Below is a small trained network, with its code and all its weights. Each question gives an input and a class and asks what happens when units are switched off, that is, made to give their printed mean instead of their output.

import numpy as np


def w(rows, s, z=0):
    codes = np.array(rows[::2]) - 128.0
    scale = np.full(codes.shape[1], s)
    scale[-1] = z or s
    return codes * scale


def f(y):
    return y / 2 * (1 + np.tanh(0.7978845608 * (y + 0.044715 * y**3)))


def log_softmax(a):
    a = a - a.max(-1, keepdims=True)
    return a - np.log(np.exp(a).sum(-1, keepdims=True))


def net(x, mask):
    res = np.array(x, float).reshape(1, 7) / 4 @ E
    y = f(res @ A[0][:, :-1].T + A[0][:, -1])
    res = res + np.where(mask, y, B[0][:, -1]) @ B[0][:, :-1]
    return log_softmax(res[-1] @ U[:, :-1].T + U[:, -1])


A, B = {}, {}
E = w([
[127,129,128,129],'x0',
[127,127,127,129],'x1',
[124,131,127,134],'x2',
[57,123,246,103],'x3',
[127,253,119,60],'x4',
[128,128,128,130],'x5',
[20,86,51,46],'x6',
],0.0047)
A[0] = w([
[138,14,136,169,41],'neuron 1',
[87,125,192,122,25],'neuron 2',
[159,127,81,138,14],'neuron 3',
[128,124,131,128,106],'neuron 4',
[131,148,126,114,77],'neuron 5',
[134,81,129,146,25],'neuron 6',
[64,108,84,93,119],'neuron 7',
[130,133,124,127,41],'neuron 8',
[192,156,177,167,144],'neuron 9',
[180,148,167,156,101],'neuron 10',
[112,122,117,117,144],'neuron 11',
[148,141,143,141,127],'neuron 12',
[130,126,130,128,118],'neuron 13',
[115,127,130,129,109],'neuron 14',
[187,132,9,159,31],'neuron 15',
[138,31,135,161,52],'neuron 16',
[126,128,134,129,102],'neuron 17',
[172,128,53,146,19],'neuron 18',
[131,245,119,76,73],'neuron 19',
[107,120,113,114,144],'neuron 20',
[124,128,132,130,90],'neuron 21',
[100,118,107,110,133],'neuron 22',
[91,117,102,109,147],'neuron 23',
[105,128,160,127,9],'neuron 24',
[175,146,163,153,104],'neuron 25',
[93,127,179,124,25],'neuron 26',
[126,128,127,131,117],'neuron 27',
[134,87,131,137,62],'neuron 28',
[49,105,74,90,143],'neuron 29',
[128,129,133,132,116],'neuron 30',
[122,128,131,132,116],'neuron 31',
[83,125,200,121,44],'neuron 32',
[118,126,140,131,30],'neuron 33',
[118,128,140,129,57],'neuron 34',
[73,121,222,118,59],'neuron 35',
[128,226,120,85,67],'neuron 36',
[67,111,86,101,148],'neuron 37',
[96,127,177,124,3],'neuron 38',
[207,162,189,176,146],'neuron 39',
],0.012,0.00065)
B[0] = w([
[2,154,202,183,228],'neuron 1',
[175,185,127,101,174],'neuron 2',
[160,168,133,108,145],'neuron 3',
[127,132,126,130,126],'neuron 4',
[116,130,139,138,131],'neuron 5',
[90,143,146,146,143],'neuron 6',
[148,46,85,132,209],'neuron 7',
[130,130,134,129,121],'neuron 8',
[136,42,75,120,219],'neuron 9',
[136,68,88,127,186],'neuron 10',
[133,112,117,132,137],'neuron 11',
[127,103,119,127,140],'neuron 12',
[127,129,126,129,127],'neuron 13',
[131,128,123,123,128],'neuron 14',
[235,246,144,60,237],'neuron 15',
[32,151,181,173,204],'neuron 16',
[129,130,126,126,127],'neuron 17',
[186,191,141,90,179],'neuron 18',
[8,150,206,192,250],'neuron 19',
[134,106,114,131,142],'neuron 20',
[130,129,129,126,125],'neuron 21',
[137,96,112,132,150],'neuron 22',
[138,88,106,131,161],'neuron 23',
[151,152,129,116,135],'neuron 24',
[134,75,92,126,176],'neuron 25',
[167,170,129,108,158],'neuron 26',
[128,127,129,126,127],'neuron 27',
[98,133,143,145,138],'neuron 28',
[153,30,66,130,237],'neuron 29',
[128,127,127,125,128],'neuron 30',
[131,126,132,124,127],'neuron 31',
[186,192,126,99,187],'neuron 32',
[135,136,132,124,123],'neuron 33',
[136,136,129,123,125],'neuron 34',
[208,216,129,87,221],'neuron 35',
[36,144,187,177,220],'neuron 36',
[145,56,87,128,200],'neuron 37',
[165,169,131,110,152],'neuron 38',
[145,17,56,121,253],'neuron 39',
],0.029,0.0037)
U = w([
[138,1,27,132,224],'0',
[3,163,217,208,156],'1',
[229,243,131,43,2],'2',
],0.0065,0.00031)

Each question gives the input, the list of numbers given to net, and the class t.
The units are the neurons (one row each of A and B). Each row of codes is followed by its name. A weight is (code - 128) times the scale printed after its matrix; where a second scale follows, it is the last column's (A, B and U).
mask holds one flag per neuron, in row order. A switched-off neuron (its flag False) gives its mean, the last column of its row in B, instead of its output. The means were averaged over made-up inputs and are rounded, as every weight is.
A unit's drop is (log p(t) with every unit on - log p(t) with that unit switched off) / (log p(t) with every unit on - log p(t) with every unit switched off).
The circuit of an input: a set's keep is (log p(t) with only the set's units on - log p(t) with every unit switched off) / (log p(t) with every unit on - log p(t) with every unit switched off). Starting from the 12 units with the biggest drops (on a tie, the unit counted first), units are removed one at a time, each time the one whose removal leaves the highest keep (on an exact tie, the one counted first), for as long as the keep stays at least 0.8.
circuit, biggest first: the units of the circuit, biggest drop first
k most important neurons: the k neurons with the biggest drops, biggest first
drop of u: that unit's drop, to one decimal
input [-1,4,1,5,8,3,-8], class 0: circuit, biggest first -> [neuron 39]
input [-4,-6,-2,-1,-3,-4,-2], class 1: 3 most important neurons -> [neuron 29; neuron 7; neuron 37]
input [-3,4,-8,-5,-6,5,5], class 1: 2 most important neurons -> [neuron 1; neuron 16]
input [0,-4,6,-8,-8,8,7], class 1: 2 most important neurons -> [neuron 1; neuron 16]
input [-8,-7,3,-5,-4,-6,-4], class 2: 3 most important neurons -> [neuron 15; neuron 19; neuron 29]
input [-7,6,2,3,7,0,-7], class 0: 4 most important neurons -> [neuron 39; neuron 9; neuron 1; neuron 10]
input [3,0,4,7,3,6,-7], class 0: 2 most important neurons -> [neuron 39; neuron 9]
input [7,6,4,-8,0,6,-7], class 2: 3 most important neurons -> [neuron 15; neuron 18; neuron 29]
input [8,5,7,-7,7,5,-5], class 1: 2 most important neurons -> [neuron 19; neuron 36]
input [-6,-8,-1,-6,2,-5,-5], class 2: 2 most important neurons -> [neuron 15; neuron 18]
input [-2,3,1,6,0,8,5], class 2: 2 most important neurons -> [neuron 35; neuron 39]
input [3,2,7,-7,6,-7,3], class 2: 4 most important neurons -> [neuron 15; neuron 1; neuron 18; neuron 16]
input [7,-4,-6,-2,7,7,5], class 1: 2 most important neurons -> [neuron 19; neuron 36]
input [0,-8,-8,-8,0,-8,4], class 2: circuit, biggest first -> [neuron 15]
input [-3,0,8,-7,-8,-5,-3], class 1: 2 most important neurons -> [neuron 1; neuron 16]
input [0,-4,-3,-8,6,3,0], class 2: 3 most important neurons -> [neuron 15; neuron 18; neuron 1]
input [-1,-7,1,-6,3,-2,-4], class 2: drop of neuron 15 -> 1.9
input [4,-2,1,8,-7,7,-8], class 0: drop of neuron 15 -> 0.7
input [-3,1,2,-5,6,2,2], class 1: drop of neuron 36 -> 0.2
input [7,-5,-1,-6,6,0,-1], class 1: circuit, biggest first -> [neuron 19]
input [-3,-6,6,-7,-8,-3,-3], class 1: drop of neuron 16 -> 0.4
